Each row has a class, written after it.
[ -54  280 -377   96   49 -197 -212  124  138  121  123  -18 -141 -370
  240   22  145  200 -192 -100  320 -244  432  -91  313  209   88  -70
 -106 -244 -243   32  211  156 -125  -71]	k_668
[  64 -114  285  -29   -5  -57  -74  101   67  -36   99 -182  205    4
 -150   12   64   39  378  235  -63  279 -777 -243 -121  -48   33 -135
   84  -82  188   45 -146 -129  136  127]	k_668
[-146  100 -107   80   25 -177  220  263  142  -10  -35   38  -80 -275
  245   70 -110  241 -323    2   58 -103  270 -109  309  -64   65  -99
  -82 -245  -20 -147  160   54   45 -102]	k_344
[ 172  118  131 -165  156  -80 -163   16  256  198   78 -181  191 -169
   12  -77  277  247  328  -14   74    6 -152 -130  133   65 -119   70
  -95  -29 -202  246  -92  -67  134   69]	k_963
[ -93 -134 -282  194   23 -185  179   52  264  264   -5   31  -27 -373
  250  206  224  163 -437 -366   52 -289  398  328    2  -77 -166 -226
  143 -192 -230  -72  -18  186   21 -301]	k_252
[ -42   17  208   31  -87   -4 -323   46 -228 -221    5   74   16  277
 -160  -15 -199  -99  510  318   71  335 -370 -213  109 -100  207  -64
  -84  -38  250 -213  223 -104   33  311]	k_957
[  97  338 -156 -147  165 -101 -231  209  194  111  148 -315   72 -319
  215 -119  223  214 -141    6  221 -212   10 -190  238  250   -1   98
  -86  -96 -267  350   12   54 -111  -65]	k_294
[  48 -279  220  -81   39   61 -126  -55   89  242 -155  -33  199   53
  -92  210  165   18  -14 -237 -205  -91  -64  348 -230 -159 -143 -107
  166  199 -119  228 -163   35 -175 -227]	k_487
[ -97 -213  108   52 -117  -64 -159 -153   -4  -74   67  -90   44    3
   10   63   56  -51   88  -25 -165   63 -342  -21 -292  -67 -165 -134
   59   32   19  -83  -95  -37 -110    4]	k_564
[  19  110  -82  121  125  -84  255  184  219  331   43  -12   76 -390
   46  -27  246  131 -262 -235  101 -125  388  128  110 -154  -88 -164
   63  -88 -174 -198 -150  -61  377 -148]	k_294
[ -24  216 -142   52   25  -92 -402   -2   25  107   22   31  -71 -184
   75   81  129  193   87 -173  162 -246  420   40  236  177  123  -56
  -61  -62 -244  136  225  167 -324  -53]	k_487
[  22  112  109  -25  -20 -174 -580  -92   33 -135  -39   25   52  149
  160   26  -30  167  376   -7   70 -116  -21  -52   82 -214  -40  155
  -75 -161 -124  -27  278    4 -194  136]	k_336
[-189 -108 -215  124 -116 -209 -338  -18   35 -206   83  -66 -171  -12
  303  -38  -83  -20 -144   39   67  -41 -102 -109 -112 -171 -130  -27
  -88 -205  -71 -269  150    3 -147   41]	k_668
[-198  -73  102   42 -175  -94 -359 -104  -78 -310  -69    9   25   12
  116  101  -88  181    1  -50 -184 -141  -51   11 -118  -58  -27  -20
   11 -103  -84  -29  167   19 -422  -59]	k_977
[ -81  -63 -215  308  -26   88  390  296 -133  226  175  150 -219 -186
 -213   22  -57 -349  -34  162  233  388  130  -38  167  234  259 -502
  -91   56  259 -382  -44   46  355   89]	k_487
[ -13  168  112  -77  -23 -143 -638 -210  -82 -177 -185  170  -43  267
  220   26 -155  144  354  -93  148 -144  424   28  226 -330   79  246
 -188  -95 -146 -168  474    8 -338  192]	k_487
[-156  148 -115   18  -90 -151 -436  -26  -89 -303   92  -33 -169  -23
  213  -64 -138   95  -23   61  101  -66   28 -197  111   49   51   41
 -186 -157  -56 -157  277   -4 -299  104]	k_668
[ -18  105  -89  118   60 -124  -24  197  107   40   79 -163  107 -303
   25   -6  149   90  -59  -53   11  -73  -66 -158   56 -115   13 -117
   92 -114 -100 -158  -72  -24  140  -14]	k_564
[  90  247  -57   -1   81  -37  -32  119  137  315  179 -113   95 -435
  -45   37  371  260   72 -121  186  -81  127  -66  164  483   60 -194
   45   15 -190  346 -129   91    3 -112]	k_977
[   3  -30  320   34   41   79  151  -57   10  195 -219  172  180 -133
 -337  174  158  248   -8 -357 -248 -150  354  404  -18 -208    9 -166
  149  157 -102  -35 -114  -71   53 -229]	k_812
[ -83  -37  -37  -53   29  -15 -312  112   -9  -59  -73  -62   46  -16
   61  127   39   52 -126    3  -77 -129  -26   41   -6   11   40  -26
   29   27 -127  196   98   80 -265 -113]	k_933
[  64  116   -7   39   12  164  -98  189 -285    4  203  -38  -95  144
 -336 -155 -159 -485  344  379  324  473 -248  -85  200  208  300 -214
 -214  217  240 -219  -42  -84  171  325]	k_812
[ 123  341  126  -99   17   29 -271    1 -263  -10   95   69  -61  178
 -160 -178 -159  -36  668  293  345  387  -29 -291  369  232  325   61
 -230  122  185 -107  190  -93  162  445]	k_344
[-121  103  122  113  -48  -45 -384   45 -157 -283 -121   -9   90   62
 -118   56  -94  132  208  -27 -112 -107  -19    8   76 -239  160   17
  108  -76  -70 -152  204  -34 -226   63]	k_812
[-188 -215  127   91 -174  -29 -237 -154  -90 -180  -80   50  -17   32
    0  135  -66   75   -7 -111 -244  -62  -86   73 -205  -94  -79 -113
   32   21   20  -94   81   13 -317  -73]	k_487
[ 117  116  255  -34   84  -19  -57   17  152  184   -9  -94  317 -292
 -216   68  373  350  132 -246 -219 -204  -81   49  -72  -17  -53  -67
  182   51 -191  257 -236  -52   70 -162]	k_933
[ -91   93  -53  -50 -103 -251 -646 -148  113 -253   43 -243   33 -101
  327  -28   90  310  -16 -100  -29 -314 -157 -154  -91  -48 -145  173
  -40 -225 -284  146  163   26 -488  -30]	k_668
[-107  199   -1   66   30  -47 -146  113  -19  -61  -65   92  100 -240
  -82  120   39  287  -78 -181  -65 -239  353   19  240  -23  123  -40
   55  -94 -152  -39  182   12 -108 -125]	k_963
[ 140  121 -208   -8   61 -273   48    3  445  291  130 -279  183 -592
  300   82  443  407 -341 -389  155 -375  188   65  -71  101 -238  -35
   69 -178 -350  308 -194  166  -55 -270]	k_668
[-114   -6 -395  122   80 -180  238  170  286  305   37   -7  -68 -545
  292  171  296  220 -601 -358  142 -263  605  150  161  137 -109 -233
   35 -160 -266   49  -55  190   67 -323]	k_139
[-120 -300  101  108 -130  -67 -155 -131   49  -73   57  -95   81   51
   45   65   50  -44   55  -48 -202   47 -435   29 -385 -124 -249 -112
  119  -26  -47  -85 -153  -40  -79  -49]	k_963
[ 140  -26  506 -150  -15   71 -427 -167  -60   -2  -28  -12  269  199
 -339   45  110  123  740   98 -168  139 -478  -58 -114  -20   10   12
   32  121   79  237  -46 -110  -51  155]	k_336
[   0  195   31   48   29  -88 -157  143   47  -54   37  -95  171 -251
  -69   19  114  227    2  -75  -18 -176  -44 -128  104  -62   85  -32
   87 -153 -104    8   12  -49  -22  -73]	k_668
[ -38 -159 -167  177    3 -147  -73    8  239  247   14  -86   47 -266
  158  182  250   89 -149 -277  -10 -229   62  221 -145  -28 -169 -196
  189 -131 -240   56  -99  154 -113 -234]	k_487
[   3   90  -30   13   69 -148    2  149  123   62   98  -47  -12 -121
  120  -82   66   83  114   92  214  157  -10 -205  229  -13   44  -77
 -141 -152   19 -142    6  -61  240  108]	k_139
[  17 -303   88   67   -9  -72  257   47  254  171  257 -297   99 -276
  -20    9  244  -10  -71  -11 -204  135 -798 -135 -401   74 -337 -274
  149   50  100   53 -508  -74  238  -76]	k_487
[  94   35  253   33   49   38  -60  -19   12  198  -70   53  184  -83
 -218   55  172  139  236 -250 -107  -42  126  160    2 -128   12 -110
  103  120 -105  -45 -130  -74   95  -62]	k_487
[  11  245 -389   52  230 -209  116  155  343  444  169  -24 -175 -444
  334  -22  311  185 -327 -253  327 -245  642   85  357  130  -85 -113
  -59 -154 -369   13   -4  126  174 -131]	k_933
[-106   82 -169   25   98   -7  111  344   16   49   72 -105  -75 -222
   10   16    0  -74 -334  116  127   63   23  -67  252  164  125 -210
  -84   19   22   -2   27   35    6  -83]	k_812
[  79  -11  253 -227  -16  -34 -899 -236  -40 -145 -195 -131  297  205
   38  184  116  215  365 -167 -145 -260 -188  119 -210 -158  -82  230
   69   86 -274  439  185   78 -603  -28]	k_294
[  89  217  193   20   75   77 -222   77 -130   38   18   10  133  -43
 -298  -45   69   46  420  -19   36   60   44  -54  185   32  211  -73
   19   75   -5  -64   20  -96   61  107]	k_487
[  28  -40   69   44   22  -13  -25  -43  123  275   50   -6  114 -239
 -115  188  290  193   22 -240  -50 -152  115  228 -144  166  -63 -214
  162   64 -155  232 -139   96  -51 -217]	k_336
[  10  301  -16  -67  -25 -162 -649 -204    1 -152  103 -132  -90   -7
  189 -169   87  217  291  -49  156 -120  -12 -166  160  154  -72  179
 -219  -71 -230   67  196  -18 -317  157]	k_812
[  74  358 -356   75  139  -91 -115  145   38  283  287  -58 -173 -303
   85 -129  191  -95  144   36  506  100  377 -174  390  370  179 -166
 -164  -51 -124  -67  104   82  173  162]	k_564
[ 139 -175  350  -50   43   83  386   20  -39  279   92   46  188   28
 -306   29   82 -206  358   24   -9  522 -278   46 -121  -26    1 -305
   46  234  260 -117 -297 -204  516  106]	k_344
[  46  276    9   16   45 -154 -463   16  133  -33  -34 -129  155 -182
   97  -13  208  311  101 -193   24 -367  100   10  106 -128  -35  137
  103 -190 -314  111   96   10 -175  -58]	k_957
[ -44  167 -112    6  -37 -149 -359   42   69 -191  220 -245  -56 -206
  170 -127  115  136   89   60   99  -45 -264 -325   80  244  -59   18
 -162 -117 -124   70  -33   -8 -152   95]	k_139
[ -21  -80  -34  143   19   22  291   94   46  238   94   29   21 -261
 -178  136  155   39  -31  -91    6   55   55  172   21  226   90 -358
   93   20   27   13 -146   91  126 -119]	k_252
[-170 -187  -20  164 -225  -76 -320 -115 -182 -277   35   25 -122  183
   62   -1 -229 -144  220  122  -48  184 -309  -51 -218 -102  -48  -86
  -71  -11  108 -305  104    3 -144  165]	k_344
[ -25   92  180   -1   -6 -101 -312  -74  104  -39 -133  -41  248 -175
  -47  146  190  333   54 -286 -259 -395  107   92   -5 -213  -75   54
  170  -63 -249  122   15   14 -269 -177]	k_564
[   3   28  266  -26   -8   15 -132   60 -146 -130    9   80   43  147
 -173   34 -116    1  404  200   12  235 -271 -125  160   15  201 -100
  -77  -20  200 -118  127 -106   61  189]	k_252
[  39  106 -207  -84   87 -101 -505   99   84   50   24 -128   49  -21
  252  -24  136  -26   24    1  240 -136   94  -26   96  -32  -51  107
  -53  -49 -278  165  138   57 -158   -7]	k_977
[-120  -59 -435  266   51 -138  150  133  110  287  122   95 -231 -177
  215   31    1 -235 -224  -70  352   76  405  174   63  -37   -9 -268
  -13  -99 -117 -398   34   85  248   -8]	k_963
[ -16  -25   65  108   33  -24  -89  110   34   24   -8  -23  149 -143
 -118   45  179   61   87 -139  -67  -57  -45   62  -56 -153  -26 -109
  160  -44  -84  -73 -127  -66  154  -75]	k_139
[  91  307 -257   24  131 -217 -255  -79  307  321   57  -48  -49 -353
  363   10  327  344 -116 -417  297 -460  688  148  287   98  -99   77
  -23 -221 -468  167  134  187 -199 -177]	k_487
[  78  276  182 -106   84   -2 -179   26 -104   66   28  152  -34   95
 -115  -84  -66   58  421  136  223  186  238 -113  350   76  214  -15
 -260   46   53 -142  197  -85  130  224]	k_336
[ -89  165  -50   22  -69 -125 -392  -70  -24 -191   84  -79 -104  -61
  202  -69  -28  177   51  -29   48 -125   51 -188  105   90   11   62
 -157  -95 -119  -37  203   28 -315   64]	k_487
[  11   31  -17   72   24   -7 -275  -42  -10  207   10  103  -65  -56
  -75  100  126   11  265 -144  108  -14  276  147  107  115   74 -177
  -37   84 -123   18   73  117 -136    9]	k_487
[   2   98 -119   16  103 -112   88    0  258  362    2   -1   77 -429
   61  178  356  383 -247 -374    2 -368  460  217  159  187  -67 -152
   67  -48 -302  276  -53  174  -95 -310]	k_252
[ -13  -59  -49   47  -52 -145 -195 -140  126   45   72  -80  -44  -59
  205  -68  124   95   14 -137   57  -79  -22   84  -85  -72 -223  -13
  -78  -55 -158 -115  -47    9  -31   -8]	k_252
[ -24   74 -207  147   28    0   16  114  -28  256  113  112 -129 -209
  -97   37  159  -47   87  -74  276   98  379   85  190  257  128 -272
  -66   64  -57  -60  -24  106  155   11]	k_139
[ -92   24  118  152  -46   56  149  224 -112  -71  -12   51  136 -193
 -298  106    8   84  -38    5 -148   63  -88  -19   54  -56  196 -257
  158  -18  144 -135   -6  -74  149  -68]	k_957
[ -63  -84  -68  116  -88  -90  -67   10   28  -79  230 -168  -85  -95
   89 -101   13  -86   54  101   37  147 -388 -119 -171   67 -130 -138
  -18  -51   47 -182 -102  -37   77  105]	k_336
[-175 -234 -119   81  -67  -34 -307  117 -111 -169 -105   33  -22  163
   60  179 -156 -201 -133   69  -51  -27 -123  124  -37 -192   37 -108
   44  -33   37 -118  169   90 -240  -65]	k_252
[ 216  222  135 -249  102 -124 -630 -140  133  -28   -5 -213  176   29
   66 -137  209  242  581   58  159  -87 -154 -200   83  -26   -7  276
 -146 -119 -253  328  141  -61 -165  178]	k_668
[ -44  459 -218    4  100 -221 -226  193   60 -141   88    6 -162 -118
  314 -143 -110  179   19  143  386 -125  375 -253  616   49  239  121
 -304 -324 -110 -205  416   22  -53  164]	k_252
[ -83   -7  -51  102  -26  -51   90   62   -2    8  165  -69 -165 -138
   20 -101   26  -66  -57   60  110  211 -112  -63   25  128  -35 -213
 -112   18   66 -242  -78  -67  146   76]	k_812
[-254 -162 -206  177 -164 -234 -298 -108  120 -167 -104   40 -105  -79
  370  162  -63  189 -277 -216 -152 -307  168   78  -75 -276 -251   16
   11 -201 -191 -149  189  136 -339 -149]	k_344
[ 119  142 -264  124   90  -87  -89  178  122  278  308 -182  -61 -266
   21 -112  296 -103  164   88  374  161 -180 -127   40  295   50 -223
   12 -102  -74   33 -109   34  294   90]	k_957
[ -87 -344  334  124 -111   29  -70 -123   25   36 -235  111  308   21
 -252  308  165  120   24 -363 -488 -170  -96  390 -341 -407 -213 -168
  398   57  -61   32 -151  -68  -67 -279]	k_957
[  30  -57  312   -2  -27   64 -532 -220 -146   -3 -239  247  210  245
 -209  162   75   61  487 -260 -128  -82  267  355  -85 -316   -9   25
  135  127 -157  -65  122  -63 -158  -11]	k_977
[ -22 -127   96   58   17  -49  -21   32  -66   30   32   95  -62  206
  -29  -14 -143 -325  315  215  149  331 -142  -34   21 -265   40 -146
  -84  -17  177 -438   53 -117  264  258]	k_564
[  19   53   72 -106   10   47 -450   35 -102   15  -55  -26   76  128
 -108   42   37  -18  194   56   68   -3  -12   59   79   17  103    4
  -26  124  -73  211  123   19 -211   17]	k_957
[  91  260  -54   -8  102  -97 -384    4   32   81   16   25   38  -58
   38  -87  138   76  179 -156  232 -161  357   55  173 -186   29  104
  -19  -82 -232 -116  120  -59   59   54]	k_668
[  55  233 -222   53   46 -147 -361    3  106  171  149  -63  -28 -245
  139    7  278  149  142 -141  260 -154  259  -34  165  199   25  -45
  -33  -82 -289  170   94  141  -92   16]	k_933
[   1   34 -216  168  -18  -91 -279  125   14   32  239 -133  -27 -121
   70  -12  115 -160  251  122  262  122 -260 -135  -38  169   53 -196
   53 -112  -60  -38  -30   94    4  119]	k_977
[ -61 -329  125   19   -4  103   67  109  -35   58  -24 -135  153  -14
 -200  146   71 -174  -95   26 -199  170 -461  174 -283  -40  -53 -250
  216  163  103  123 -202  -40   25 -119]	k_812
[ 104  338   72  -53  103  -94 -289  -19  132   34   30 -153  181 -268
   20  -40  253  304  152 -202   10 -315  149  -66  161   16  -17  120
   53  -87 -278  155   12   -9 -126  -37]	k_564
[  46  109  343 -139   -1  -68 -186   -9   36  -12  -90  -53  245  -82
  -91  124   53  410  276  -33 -142  -31 -165 -133   87   45   83   -1
  -16    5  -22  245   32  -16 -159  -28]	k_344
[ -16 -187  437   67  -70  111 -115  -51 -104    8 -158   98  333   59
 -384  193  116   64  338 -154 -367   18 -211  198 -240 -225  -12 -180
  281  131    5   14 -162 -123  -18  -96]	k_977
[-127  269  -34  115  -48  -48 -230  181 -118 -241  -14   23   75 -230
 -115   38  -24  267   -5    6  -27 -148  146 -183  272  -18  244  -46
   35 -161   -3  -64  264  -10  -93   -3]	k_957
[  67  295  150  -46  -35  -47 -872 -104 -180 -225  -57  -37  162  161
 -130  -54   61  144  608  -20  114 -119   11  -12  101 -187  185  193
   30  -17 -183   14  286  -49 -266  207]	k_957
[ -22  -26 -249  136   42 -156 -163  -36  169  239   49  -13  -51 -231
  187  136  209    0  -67 -241  170 -176  355  192  -13  -16  -94 -159
   73 -102 -254  -62   19  156  -58  -96]	k_564
[ -56  -89   87   18  -98  -72 -305 -103  -16 -149   97 -122   23   -2
   33  -14   91   52  191  -17  -70   56 -385  -81 -196   71 -113  -52
  -12    6  -35   29  -88  -36 -139   42]	k_139
[-181 -105   49  103 -102   23  114   79 -128  -80  102   38 -113  -91
 -117   -6  -48  -23  -13   99  -52  276 -130 -110  -37  205   63 -287
 -101  118  192 -192 -106  -54  100   53]	k_139
